30; 42; -37; -34; -13; -13
24; 29; -32; -26; -11; -10
31; 44; -37; -37; -14; -13
28; 36; -36; -30; -12; -12
27; 34; -35; -28; -12; -11
23; 28; -31; -25; -11; -9
29; 39; -36; -32; -13; -12
25; 31; -34; -27; -11; -10
32; 47; -37; -40; -15; -12
:
-13; -13; 30; 42; -37; -34
-11; -10; 24; 29; -32; -26
-14; -13; 31; 44; -37; -37
-12; -12; 28; 36; -36; -30
-12; -11; 27; 34; -35; -28
-11; -9; 23; 28; -31; -25
-13; -12; 29; 39; -36; -32
-11; -10; 25; 31; -34; -27
-15; -12; 32; 47; -37; -40

38; 36; 25; -10; 39; 32; 4; -38; 26; 25; -1; -25
-14; -24; 11; -7; -10; -5; -27; 1; 4; 44; -3; 27
:
-1; -25; 38; 36; 25; -10; 39; 32; 4; -38; 26; 25
-3; 27; -14; -24; 11; -7; -10; -5; -27; 1; 4; 44

6; -30; -15; -32; 5; 8; 23; -11; 14; 3
-40; 7; 8; 3; 20; 11; 5; 15; -41; -15
:
14; 3; 6; -30; -15; -32; 5; 8; 23; -11
-41; -15; -40; 7; 8; 3; 20; 11; 5; 15

-14; 7; -16; 8; 37; -3; -5; 28; 6; 3; -19; -18; -17; -7
24; 13; 11; 5; -2; -25; -31; -14; 30; -10; 35; -7; -1; 20
20; -24; -8; 11; -7; -13; -13; -46; 12; 3; 3; -28; 22; 14
-6; 26; -1; 19; 22; 5; 6; 45; 20; -30; -19; -15; -39; -28
:
-17; -7; -14; 7; -16; 8; 37; -3; -5; 28; 6; 3; -19; -18
-1; 20; 24; 13; 11; 5; -2; -25; -31; -14; 30; -10; 35; -7
22; 14; 20; -24; -8; 11; -7; -13; -13; -46; 12; 3; 3; -28
-39; -28; -6; 26; -1; 19; 22; 5; 6; 45; 20; -30; -19; -15

5; 46; 3; 42
12; 46; -39; 37
0; 35; 5; -25
:
3; 42; 5; 46
-39; 37; 12; 46
5; -25; 0; 35

-31; -2; 43; 2
14; 37; 15; 17
36; -11; 5; 26
33; 39; 15; -20
15; -23; -15; 5
10; -32; -28; 16
-25; 8; 3; -15
:
43; 2; -31; -2
15; 17; 14; 37
5; 26; 36; -11
15; -20; 33; 39
-15; 5; 15; -23
-28; 16; 10; -32
3; -15; -25; 8

2; -25; 30; 3; 14; -29; 30; 11; 12; 20; -14
-6; -32; 33; 4; 11; -18; 34; 8; 9; 22; -9
21; 42; -24; -6; 0; -11; -32; 2; 0; -18; -5
-21; -2; -20; 2; -19; 45; -11; -16; -17; -12; 21
-12; -37; 30; 6; 9; -8; 35; 5; 6; 22; -4
18; -1; 20; -1; 18; -44; 14; 15; 16; 12; -21
-15; 8; -25; -1; -18; 41; -19; -16; -16; -16; 19
-6; -33; 32; 4; 11; -17; 34; 7; 9; 22; -8
:
20; -14; 2; -25; 30; 3; 14; -29; 30; 11; 12
22; -9; -6; -32; 33; 4; 11; -18; 34; 8; 9
-18; -5; 21; 42; -24; -6; 0; -11; -32; 2; 0
-12; 21; -21; -2; -20; 2; -19; 45; -11; -16; -17
22; -4; -12; -37; 30; 6; 9; -8; 35; 5; 6
12; -21; 18; -1; 20; -1; 18; -44; 14; 15; 16
-16; 19; -15; 8; -25; -1; -18; 41; -19; -16; -16
22; -8; -6; -33; 32; 4; 11; -17; 34; 7; 9

25; -7; -10; -6; 10; 2; 21; 9; -5; -14
-7; -2; -19; 30; -20; -1; 8; 1; -2; -4
5; 0; 9; -6; 9; -21; 15; -1; 42; 1
-23; -7; -13; 9; 11; -7; 8; -6; 8; 2
-9; -6; -15; 13; -5; 2; -2; -7; 32; -2
6; 3; 8; -1; 11; 1; 3; 0; 9; -10
6; -6; 2; 7; 12; 2; -3; 4; -41; -13
:
-5; -14; 25; -7; -10; -6; 10; 2; 21; 9
-2; -4; -7; -2; -19; 30; -20; -1; 8; 1
42; 1; 5; 0; 9; -6; 9; -21; 15; -1
8; 2; -23; -7; -13; 9; 11; -7; 8; -6
32; -2; -9; -6; -15; 13; -5; 2; -2; -7
9; -10; 6; 3; 8; -1; 11; 1; 3; 0
-41; -13; 6; -6; 2; 7; 12; 2; -3; 4

5; 18; 1; 3; 23; 2; 3; 48; -2; -8
2; -2; 1; -3; 27; -4; 2; 9; -1; 11
5; 4; 2; -7; -19; -10; 1; 28; 0; -8
-5; -16; -2; 8; 0; -7; 2; -27; 1; 9
3; 9; 1; 3; -7; -8; 2; 1; 0; -5
1; 1; 1; -3; -1; -2; 2; 13; 2; -3
1; 3; -1; 5; -3; -8; 2; 40; -2; -11
-4; -6; -1; 6; -25; -7; 3; -38; 4; 1
-2; -15; -2; 5; -2; -8; 2; -17; 0; 7
:
-2; -8; 5; 18; 1; 3; 23; 2; 3; 48
-1; 11; 2; -2; 1; -3; 27; -4; 2; 9
0; -8; 5; 4; 2; -7; -19; -10; 1; 28
1; 9; -5; -16; -2; 8; 0; -7; 2; -27
0; -5; 3; 9; 1; 3; -7; -8; 2; 1
2; -3; 1; 1; 1; -3; -1; -2; 2; 13
-2; -11; 1; 3; -1; 5; -3; -8; 2; 40
4; 1; -4; -6; -1; 6; -25; -7; 3; -38
0; 7; -2; -15; -2; 5; -2; -8; 2; -17
